Below is a small trained network, with its code and all its weights. Each question gives an input and a class and asks what happens when units are switched off, that is, made to give their printed mean instead of their output.

import numpy as np


def w(rows, s, z=0):
    codes = np.array(rows[::2]) - 128.0
    scale = np.full(codes.shape[1], s)
    scale[-1] = z or s
    return codes * scale


def f(y):
    return np.maximum(y, 0)


def log_softmax(a):
    a = a - a.max(-1, keepdims=True)
    return a - np.log(np.exp(a).sum(-1, keepdims=True))


def net(x, mask):
    res = np.array(x, float).reshape(1, 4) / 4 @ E
    y = f(res @ A[0][:, :-1].T + A[0][:, -1])
    res = res + np.where(mask, y, B[0][:, -1]) @ B[0][:, :-1]
    return log_softmax(res[-1] @ U[:, :-1].T + U[:, -1])


A, B = {}, {}
E = w([
[107,30,85,145,138,138,130,61],'x0',
[59,194,152,169,141,165,128,48],'x1',
[143,133,129,119,145,127,139,115],'x2',
[174,127,179,122,69,111,5,64],'x3',
],0.011)
A[0] = w([
[5,219,139,151,139,148,124,25,154],'n0',
[204,210,175,119,91,117,41,136,161],'n1',
[99,214,129,129,153,134,205,229,243],'n2',
[198,73,127,108,131,103,136,224,254],'n3',
[113,17,136,149,121,134,64,3,80],'n4',
[31,21,75,139,157,132,232,109,161],'n5',
[164,3,103,121,120,137,127,125,148],'n6',
],0.015,0.005)
B[0] = w([
[107,243,142,177,94,206,189,90,239],'n0',
[182,146,213,148,122,138,23,142,230],'n1',
[83,210,98,43,73,78,235,153,249],'n2',
[240,108,40,94,81,174,115,165,224],'n3',
[159,79,86,108,7,112,222,64,215],'n4',
[140,68,100,207,237,229,109,122,243],'n5',
[68,73,68,122,160,53,86,118,199],'n6',
],0.018,0.02)
U = w([
[163,136,83,100,54,155,196,118,206],'0',
[113,66,73,150,205,146,105,146,199],'1',
[196,109,189,101,123,118,40,185,149],'2',
[131,33,119,93,93,26,103,103,6],'3',
[1,208,137,117,147,109,173,133,149],'4',
[74,118,143,222,185,194,146,85,22],'5',
[116,197,220,173,117,161,68,108,98],'6',
],0.0087,0.0021)

Each question gives the input, the list of numbers given to net, and the class t.
The units are the neurons (one row each of A and B). Each row of codes is followed by its name. A weight is (code - 128) times the scale printed after its matrix; where a second scale follows, it is the last column's (A, B and U).
mask holds one flag per neuron, in row order. A switched-off neuron (its flag False) gives its mean, the last column of its row in B, instead of its output. The means were averaged over made-up inputs and are rounded, as every weight is.
A unit's drop is (log p(t) with every unit on - log p(t) with that unit switched off) / (log p(t) with every unit on - log p(t) with every unit switched off).
The circuit of an input: a set's keep is (log p(t) with only the set's units on - log p(t) with every unit switched off) / (log p(t) with every unit on - log p(t) with every unit switched off). Starting from all 7 units, units are removed one at a time, each time the one whose removal leaves the highest keep (on an exact tie, the one counted first), for as long as the keep stays at least 0.8.
circuit, biggest first: the units of the circuit, biggest drop first
unit that matters most: the unit with the biggest drop
k most important neurons: the k neurons with the biggest drops, biggest first
drop when u is switched off: that unit's drop, to one decimal
input [8,-2,-4,7], class 3: unit that matters most => n6
input [8,3,7,0], class 5: 2 most important neurons => [n5 n2]
input [2,-1,-5,-8], class 1: circuit, biggest first => [n5 n0]
input [-2,-6,2,1], class 2: circuit, biggest first => [n4 n0]
input [-1,0,5,1], class 2: circuit, biggest first => [n0 n4]
input [6,-8,6,1], class 3: 2 most important neurons => [n6 n4]
input [5,-2,7,6], class 3: 2 most important neurons => [n0 n6]
input [6,-3,8,4], class 3: 2 most important neurons => [n6 n0]
input [-1,1,-8,-7], class 4: circuit, biggest first => [n2 n4]
input [7,-5,-1,1], class 3: 2 most important neurons => [n4 n6]
input [2,4,7,0], class 5: 2 most important neurons => [n2 n3]
input [4,-5,2,7], class 3: 2 most important neurons => [n6 n0]
input [7,5,6,0], class 5: 3 most important neurons => [n5 n2 n3]
input [3,8,1,-8], class 5: unit that matters most => n5
input [-4,2,3,-4], class 4: 2 most important neurons => [n3 n4]
input [2,-2,-8,6], class 3: 2 most important neurons => [n0 n4]
input [2,-7,0,5], class 3: 2 most important neurons => [n6 n0]
input [-4,-1,-8,3], class 2: drop when n0 is switched off => 0.2
input [-3,5,-4,-8], class 4: drop when n2 is switched off => 1.1
input [2,7,2,-4], class 5: circuit, biggest first => [n5]
input [1,-2,7,7], class 3: drop when n4 is switched off => 0.5
